Each row of numbers stands for one element and depends on some of the facts below. Use the named rows to name the rest.

Named rows:
[ -4   2 -16   7  12 -21  18  -8 -11  -3  -6  12  13 -14  -7 -31   2  -1
   8   4  -7  15  16 -10   7 -18  13  -9 -13  24 -20 -32  -7 -22  23  -7
   7  11 -18  13 -33 -26  -3 -15   0  12 -12] : roza
[  8  14 -13   7  30 -10  15  -8  -9  -1  -1  17  17 -11 -23 -41   2  -7
  13   4   1  13  14   3   2 -25  10  -2 -10  27  -5 -25 -18 -31  16 -12
   9  10   3  31 -33 -16  -2 -20 -21  16 -16] : sededen
[ -9   7 -20   5  15  28   6  14 -15   5  -2 -16 -10 -15 -31 -36  13   3
  11   3  20   5   7   8   6 -14  17 -15  -5  10  -9 -22 -16 -23  13  -5
   7  11 -18  -8  -7 -21   5 -30   1   8 -16] : plikar
[ -1   6  -8   0  17 -10  20  -4 -10  -5  -6  11   7 -16 -14 -44   2  -2
   4   0  -4  12  12   2   4 -24   8  -2  -7  26 -16 -30 -15 -27  17 -10
   9   9  -6  19 -24 -20  -8 -13 -10  16 -12] : gepe
[-15  -5  -2   8   8  15  15  -1 -22  12 -25 -12 -22 -12 -32 -30  11  13
   5 -12   5  14  22   2  14  -8  16 -20  -3  10 -19 -26 -18 -13   9  -4
   3   6 -34  -2  -2 -22  -3 -15  11  14 -23] : lifal
[  2 -21  -8  21  18 -10  22  -7 -13 -15   3  18  -3 -25  22 -32  -4  -9
  -7   9  -5  13  12  -6   9 -34  14  15   1  33 -26 -32  -7 -40  -4 -11
   4   6 -15  -4 -35 -22 -20  -5  -5  23   6] : sunuto
[-13   5  -5 -13  -2  -4  21   7  -6  -8   3  -9  -7 -23 -18 -49   5  -7
  11  -8   4  16  14   3   9  -9   4 -23  -4  14 -20 -37  -4 -13  21   0
   8  14 -10   4 -23 -29  -6 -16   5   7  -8] : brazam
[  5  11 -15   4  28  12  10   2 -12   2  -2   3   4 -14 -28 -43  10  -3
  11   2   9  10  11  10   2 -23  12  -3  -6  20  -6 -25 -21 -31  11 -10
   8  11   1  18 -21 -16  -5 -21 -16  17 -12] : klofi
[  0  15 -18  -2  25  27   6  12 -11   2   2 -10  -3 -17 -36 -47  15  -2
  13   2  19   7   6  15   1 -20  12  -9  -4  12  -4 -25 -22 -29  13  -7
   9  13   2   8 -12 -17  -1 -27 -12  13 -12] : tomadris
[ -4   2 -16   8  12 -22  19  -8 -11  -4  -5  13  13 -14  -6 -31   0  -2
   7   4  -7  15  17 -10   7 -19  12  -8 -12  25 -20 -31  -6 -22  23  -8
   7  10 -18  13 -33 -26  -2 -16  -1  11 -12] : paflus
[ -2  14 -15  -2  24  28   7  11 -13   5  -6  -9  -5 -14 -39 -45  14   3
  10   0  17   6   7  15   2 -19  12  -9  -4  13  -4 -22 -25 -27  13  -8
   9  11  -4   8  -5 -16   0 -26 -10  13 -16] : klagi
[-15   3 -20  -4   8  18  10  10 -17   3 -15 -14  -9 -16 -24 -35  15  15
  -1   0   8   6   9   3   6 -16  15 -10  -7  12 -20 -28 -15 -19  21  -6
   6  10 -25  -7   3 -23  -2 -19  11  11 -14] : flimil
[  1  15  -4 -11  18  11  15  10  -2  -7  13  -5  -3 -23 -29 -59   7 -18
  17  -6  14  13   9  17   3 -17   3 -15  -1  16  -5 -32 -14 -26  11  -4
  10  15  14  17 -29 -20  -7 -21 -17  12  -6] : peguk
[  1  14 -10  -4  25  12  13   4 -12   0  -7   1   2 -14 -32 -48   9   0
   6  -1   7   8   9  13   1 -24   9  -3  -5  20  -8 -25 -24 -29  14 -10
  10  10   0  20 -13 -15  -5 -19 -15  16 -14] : luzo
[-25   3  -5   3  -9  17  17  21  -9  -7  11 -25 -18 -20 -18 -43  -9 -12
   6  -6  24   1   5   5  12  -7   6 -26   5  20 -12 -23   0  -9  10  -2
   9  15 -32 -20 -18 -24  11 -31   7  -6 -17] : sazalos
[  5  10  -3   7  35  -1  33 -16  12 -11 -16  34  15 -40 -27 -70  34  11
  18   1 -27  37   8   0   4 -29  26  -8 -24  14  -9 -41 -15 -47  25   3
  12  -4  24  14  -5 -31  -5  19  22  26 -23] : dreflik
[  3   7  14   6  26  -2  25 -13 -17   5 -21  13  -5  -8 -34 -46  -2   0
   3 -13  -6  15  21  11   8 -23   7  -4  -1  29  -9 -23 -29 -25   2 -14
   8   3  -9  33 -16 -10 -10  -7 -18  21 -25] : pledre
[ -6   2 -23   8  12  -7  12  -2 -13   2  -5   1   8 -14 -15 -28   9   3
  11   5   2  14  16  -8   7 -14  15 -14 -13  16 -18 -30  -7 -21  23  -5
   5  13 -19   5 -26 -27   0 -21   4  11 -13] : drepes
[  0  15 -10  -6  26  15  13   3 -14   1 -13   2   2 -13 -33 -48  10   5
   2  -1   6   6   7  14   0 -27   9   1  -5  22  -9 -24 -27 -29  15 -12
  10   9  -2  20  -5 -13  -6 -18 -14  17 -16] : trizal
[-16   8 -17  -8   3  11  12  10 -14   3 -13 -15  -7 -15 -29 -38  13  11
   6  -3   8   8  11   2   7 -10  12 -20  -9  10 -19 -29 -13 -13  25  -3
   8  12 -24  -3  -3 -25   2 -22  11   7 -17] : stasogrik
[ -7  -2 -19   4  11   0  13   1 -14  -1  -6  -1   0 -18 -11 -33  10   3
   6   3   3  13  14  -3   7 -17  14  -9  -9  16 -21 -32  -9 -22  18  -5
   5  12 -18   1 -20 -26  -5 -17   5  13  -9] : tredus

How the elements are related:
ploflu: refers to; liklu: uses
ploflu(trezer, nirus); ploflu(trezer, zaste); ploflu(trezer, gugek)
ploflu(tramir, drepes); ploflu(tramir, robrel); ploflu(peguk, raleza)
ploflu(grodek, zuskin); ploflu(fakla, paflus); ploflu(sededen, rotreflom)
ploflu(sededen, mopu); ploflu(sededen, robrel); ploflu(skifi, grumeklur)
ploflu(tazun, sivu); ploflu(tazun, kliklik); ploflu(skuplom, vaflim)
ploflu(skuplom, ropevem); ploflu(skuplom, madrak); ploflu(depi, kode)
ploflu(stirato, vaflim); ploflu(klavi, rotreflom); ploflu(klavi, roza)
ploflu(zirel, dufom); ploflu(mosem, sapli); ploflu(mosem, dribin)
ploflu(brirul, velum); ploflu(dredir, flimil); ploflu(timozer, fatro)
ploflu(luzo, statrom); ploflu(zifles, sazalos); ploflu(zifles, brazam)
ploflu(zedroflan, rebusen); ploflu(zedroflan, rega); ploflu(tomadris, kufir)
ploflu(bevon, stepan); ploflu(bevon, zaste); ploflu(plitre, kiplok)
ploflu(drepok, vafleke); ploflu(kebrom, trufel); ploflu(kebrom, bisal)
ploflu(brutru, graver); ploflu(brutru, lonum); ploflu(tritrizuk, flimil)
ploflu(gebuk, statrom); ploflu(gebuk, moman); ploflu(fipur, nedak)
ploflu(fipur, zuskin); ploflu(linun, tafu); ploflu(linun, tufi)
ploflu(linun, tamum); ploflu(rogrir, rufen); ploflu(rogrir, skobrir)
ploflu(rogrir, dredrok); ploflu(riskan, stasogrik); ploflu(fuflir, mopu)
ploflu(steplak, kluplir); ploflu(steplak, poge); ploflu(klagi, statrom)
ploflu(klagi, lopim); ploflu(klagi, lezon); ploflu(klagi, skobrir)
ploflu(zuvasak, stetil); ploflu(zuvasak, gridra); ploflu(piriker, ritom)
ploflu(dubrom, plunil); ploflu(gotru, miple); ploflu(gotru, nedak)
ploflu(gotru, tamum); ploflu(lufla, paflus); ploflu(lufla, gaskam)
ploflu(lufla, mopu); ploflu(sumame, moman); ploflu(dalum, ripi)
ploflu(tatustir, stosufas); ploflu(feklek, stosufas); ploflu(feklek, rebusen)
ploflu(liskos, rotreflom); ploflu(mupor, miple); ploflu(mupor, kode)
ploflu(sozonam, fatro); ploflu(pledre, lifal); ploflu(pledre, meko)
ploflu(bipa, kliklik); ploflu(tribor, flimil); ploflu(tribor, zaste)
ploflu(tribor, ripi); ploflu(fluklokli, plukipil); ploflu(lezuk, sunuto)
ploflu(trizal, zaste); ploflu(galu, guzom); ploflu(galu, gegim)
ploflu(galu, ripi); ploflu(sozam, drazo); ploflu(brukli, famiklel)
ploflu(brukli, sulan); ploflu(klofi, tredus); ploflu(tigi, drepes)
ploflu(gragu, kufir); ploflu(gragu, zuskin); ploflu(gebre, flineklis)
ploflu(gebre, bisal); ploflu(zotak, kluplir); ploflu(zotak, tredus)
ploflu(zotak, rega); ploflu(rakatri, klado); liklu(staskar, bufir)
liklu(trezer, mopu); liklu(fakla, gerodrar); liklu(fakla, tatustir)
liklu(sededen, skuplom); liklu(tazun, tupa); liklu(depi, klagi)
liklu(depi, skobrir); liklu(stirato, plitre); liklu(dreflik, tufi)
liklu(nogeflan, tupa); liklu(roza, stasogrik); liklu(paflus, vafleke)
liklu(zirel, tufi); liklu(zirel, dredir); liklu(zirel, noflek)
liklu(mulibros, gerodrar); liklu(mulibros, tramir); liklu(mulibros, piriker)
liklu(sketak, grodek); liklu(sketak, grekim); liklu(sketak, dredrok)
liklu(gaskam, klavi); liklu(gridra, mupor); liklu(gugek, ladol)
liklu(gugek, lezon); liklu(gugek, guzom); liklu(gugek, moman)
liklu(zedroflan, bevon); liklu(semu, velum); liklu(nedak, fuflir)
liklu(nedak, flotas); liklu(drepok, plikar); liklu(lifus, trufel)
liklu(plekek, gezo); liklu(plekek, graver); liklu(raleza, riskan)
liklu(raleza, zestu); liklu(nirus, gezo); liklu(nirus, tatustir)
liklu(nirus, madrak); liklu(gepe, flimil); liklu(sunuto, klavi)
liklu(sunuto, plikar); liklu(zaste, miple); liklu(zaste, sazalos)
liklu(lonum, kezas); liklu(kliklik, tramir); liklu(fasa, kiplok)
liklu(fasa, ripi); liklu(stetil, kiplok); liklu(drazo, vafleke)
liklu(liskos, moman); liklu(mebuse, lopim); liklu(mebuse, miple)
liklu(mebuse, ritom); liklu(stistu, vufu); liklu(stistu, velum)
liklu(stistu, sokir); liklu(pledre, bragek); liklu(bipa, ripi)
liklu(nagruklom, mopu); liklu(kluplir, tomadris); liklu(meko, velum)
liklu(meko, treriruk); liklu(galu, lifal); liklu(flineklis, flotas)
liklu(dufom, gregrini); liklu(tigi, dubrom); liklu(tigi, guzom)
liklu(grasti, tamum); liklu(fleklas, plukipil); liklu(fleklas, noflek)

Rows to name:
No name comes twice in this set of rows, the named rows included.
[ -5  20 -13  -8  21  24   9  11 -13   6  -8 -10  -3 -12 -46 -48  13   4
  11  -3  16   6   7  16   1 -17  10 -13  -6  13  -4 -23 -25 -23  18  -8
  11  11  -5  14  -3 -15   4 -26  -9  10 -21] -> riskan
[  6  10   0   7  36  -9  37 -20  13 -15 -16  41  18 -41 -23 -73  31  10
  17   0 -33  38   8  -1   4 -32  24  -5 -25  18 -10 -42 -15 -49  26   2
  13  -5  27  18  -9 -30  -7  23  21  28 -23] -> fleklas
[  3  20 -11   3  45  39  22  -3   8  -1 -23  16   3 -39 -53 -75  51  22
  21   1 -11  30   1  15   0 -28  32 -10 -24   2   1 -33 -28 -51  23   3
  13  -5  28   5  22 -25   2  10  24  27 -30] -> dredir
[ -8   6 -22   5  25  32  20   2   9  -4 -13   4  -3 -45 -35 -63  53  21
  25   3  -8  34   4   1   6 -15  35 -25 -26  -9 -10 -42  -9 -40  29  13
   9  -1  12 -22  13 -40   4   8  46  20 -21] -> tufi
[-18   2 -19   1   6  26   9  14 -18   4 -14 -19 -14 -15 -25 -33  14  14
   0   1  15   3   5   4   7 -15  16 -13  -5  11 -18 -24 -15 -18  18  -5
   7   9 -31 -16   7 -23   3 -24  13   7 -16] -> ripi
[-17  -2   2   9   2 -14  30   1 -14 -14  -9   8   2 -13   3 -39 -21  -2
 -17  -1  -3  -1   4  -3   8 -29   4   6   2  47 -20 -19  -9 -20  11 -16
  11   7 -37   2 -18 -14   1 -15  -2   5 -19] -> zaste
[ -7  -5 -26  13  11  12   6   6 -13   3   4 -10  -6 -20 -14 -26  15  -2
  17   6  14  14  16  -4  10  -9  20 -19  -8   6 -16 -31  -4 -23  13   0
   3  14 -19 -12 -27 -30   0 -26   7  11  -7] -> trufel
[ -1  17  -2 -13  16   8  17   8  -4  -5   7  -5  -3 -20 -34 -58   6 -13
  16  -9  11  13  10  16   3 -15   2 -16  -2  16  -6 -31 -16 -22  14  -5
  10  14   9  21 -24 -19  -5 -20 -15  11 -12] -> zifles
[-12   0 -46  12  16  27  -1  15 -21   4  -9 -12   3 -15 -11 -20  21  20
  -3  20  17  -3  -1  -4   1 -25  26   3 -13  13 -19 -22 -13 -30  23  -9
   7  11 -31 -23   4 -24   6 -31  13  10  -8] -> kiplok
[ -3  15 -15  -4  25  29   7  10 -16   6 -12  -9  -5 -13 -40 -45  16   8
   4   0  14   4   6  16   1 -22  13  -4  -5  14  -6 -21 -27 -28  14 -10
  10  10  -6  10   2 -14  -2 -24 -10  14 -17] -> bevon
[ -2  12 -19   9  36  38  19  -1   9   1 -16   9  -1 -42 -47 -67  55  21
  29   3  -8  34   5   7   5 -18  37 -22 -26  -7  -2 -37 -17 -45  25  11
  10  -3  20 -11  15 -34   5   8  37  23 -27] -> noflek
[  3  13 -42   7  36  30  -3  10 -18   5  -8  -2  11 -12 -25 -32  23  13
   2  19  17  -2  -1   8  -5 -32  22  11 -12  17  -7 -20 -27 -40  19 -14
   9  11  -7   3  -1 -15   1 -30 -10  17  -9] -> plitre
[-18 -16   3  29   3  28  16   9 -21   3  -1 -19 -32 -16 -13 -28  -7  -6
   1  -7  23   4  15   5  19 -10  16 -16  11  22 -13 -16  -9 -18 -14  -6
   3   7 -45 -26 -16 -18   2 -25   5   6 -18] -> ritom
[ -6   6 -23  -3   8 -21  18   0  -6 -11   2   9  17 -19  -2 -37   3  -3
   5   8  -4  12   9  -9   4 -21   9  -6 -13  24 -22 -35  -2 -23  30  -6
   9  14 -11   9 -31 -28  -2 -18   1   9  -6] -> gridra
[-12   2 -22  -2   6  15   9  12 -13   0  -2 -14  -8 -20 -18 -36  15   4
   8   2  12   9  10   1   6 -13  14 -15  -7   9 -19 -31  -9 -19  20  -2
   6  13 -19 -10 -11 -27  -2 -23  10  10  -8] -> tamum

Now the same elements, written a new way:
Named rows:
[ -9  11  -4   9  -2   1  21   0  -2 -10  20 -35   5   2] : tramir
[ 0  6  3  1  1 -1  3 -3  1  0  3  3  0 -1] : sozam
[ 0  1  0  0  0  0  0 -1  2  1  0  1  1 -3] : getrul
[ -6 -19 -21  12 -15   3  10  -8  23  -9 -34  26 -20   4] : zaste
[ -1   6   9   4  -2  -4  -8   2  -2  -2  -9   7 -17   5] : galu
[  4   7   1   5  -3  -4 -17  -1 -11  -7  -5   5   7   0] : klofi
[ 7  9  7  2 16 -4  7 -5 21 -9 12  2 14 -4] : skuplom
[  6   8  14 -14 -18  14 -10  -7 -15  12 -25 -26 -19  23] : fleklas
[  6  14  16 -16 -22  14 -10 -12 -17  13 -27 -28 -24  28] : zirel
[ -5   5   3   4 -15   0 -13 -12  -2   8  10   0 -12   9] : depi
[  3 -12  13   1   0 -14 -12  42  26   3  16  20  32  -2] : ripi
[  4  -6   3   2  13  -1   8   8   5  -1   4   4  19 -13] : vafleke
[-3  5  0 -1 -9  0 -8 -5  1  4 -2  4 -9  1] : nagruklom
[ 0  8  4  1  2 -1  5 -6  0 -1  3  3  0 -1] : zuvasak
[ 3 -5  1  0  9  0  6  6  4  0  1  4 12 -9] : stasogrik
[ 0 -3 -2 -2 -2  1 -1  3  4  3 -1  3 -1 -5] : fatro
[ 0  0 -1 -2 -1  1  1  2  2  3  0  4 -1 -4] : sivu
[ -1 -16 -21  14   5   3  37 -17  26 -12 -14  20  19  -7] : ritom
[ 2 -4  9 10  9 -3  1 -2  2  2 20 -1 22 -6] : grodek
[ -8  15   1   3  -3   4   8  11   3 -10  28 -23  -3   1] : gerodrar
[ -5  15  -2  -2  -6   5   1   7  23 -11  30 -21 -10   2] : madrak

Rows to name:
No name comes twice in this set of rows, the named rows included.
[  1   0  -5   1 -16  -1 -31   3  -9  -1 -11   8  -6   0] -> kluplir
[ -5 -13 -27  10  19   7  32 -17  32 -13 -20  19  34  -6] -> lopim
[ 2  2 11  6  7 -6 -3  8 -2 -7 -9  7 -8  1] -> tribor
[ -6  13   9  -3 -25 -10 -12   9  19  11  26  17   9  12] -> bipa
[ -5  21   1   7  -6   1  -6  10  -7 -17  24 -22   1   4] -> tatustir
[ -5   9   0  -2 -16   0 -13  -7   1   7  -3   6 -17   2] -> sketak
[  6  -2   6   9  35   4   8  -5 -15  -5 -15  -4  10 -38] -> plikar
[ -2  -4  -6  -4  22   3  -2   8  10   0  -4   2  29 -10] -> skobrir
[  0  -4  -3   8   8  -4  16  -3   0  -1  -1 -13  21  -9] -> fuflir
[-20  24 -10   2 -35   6  -1  -8  -5  -2  16 -36 -36  18] -> fakla
[  4  -1   1  15  33   2  19 -14 -19  -5 -19 -20  16 -36] -> klavi
[ -4 -40  -2 -34 -32  -5 -21   6 -22  -7 -44  12 -65  18] -> gugek
[  8  14 -14   7  20  -2   6   0  -9   8  27   6 -17  26] -> semu
[-3  8 -2 -3 12  2 -2 -4  5 -1 -3  2 12  0] -> sumame

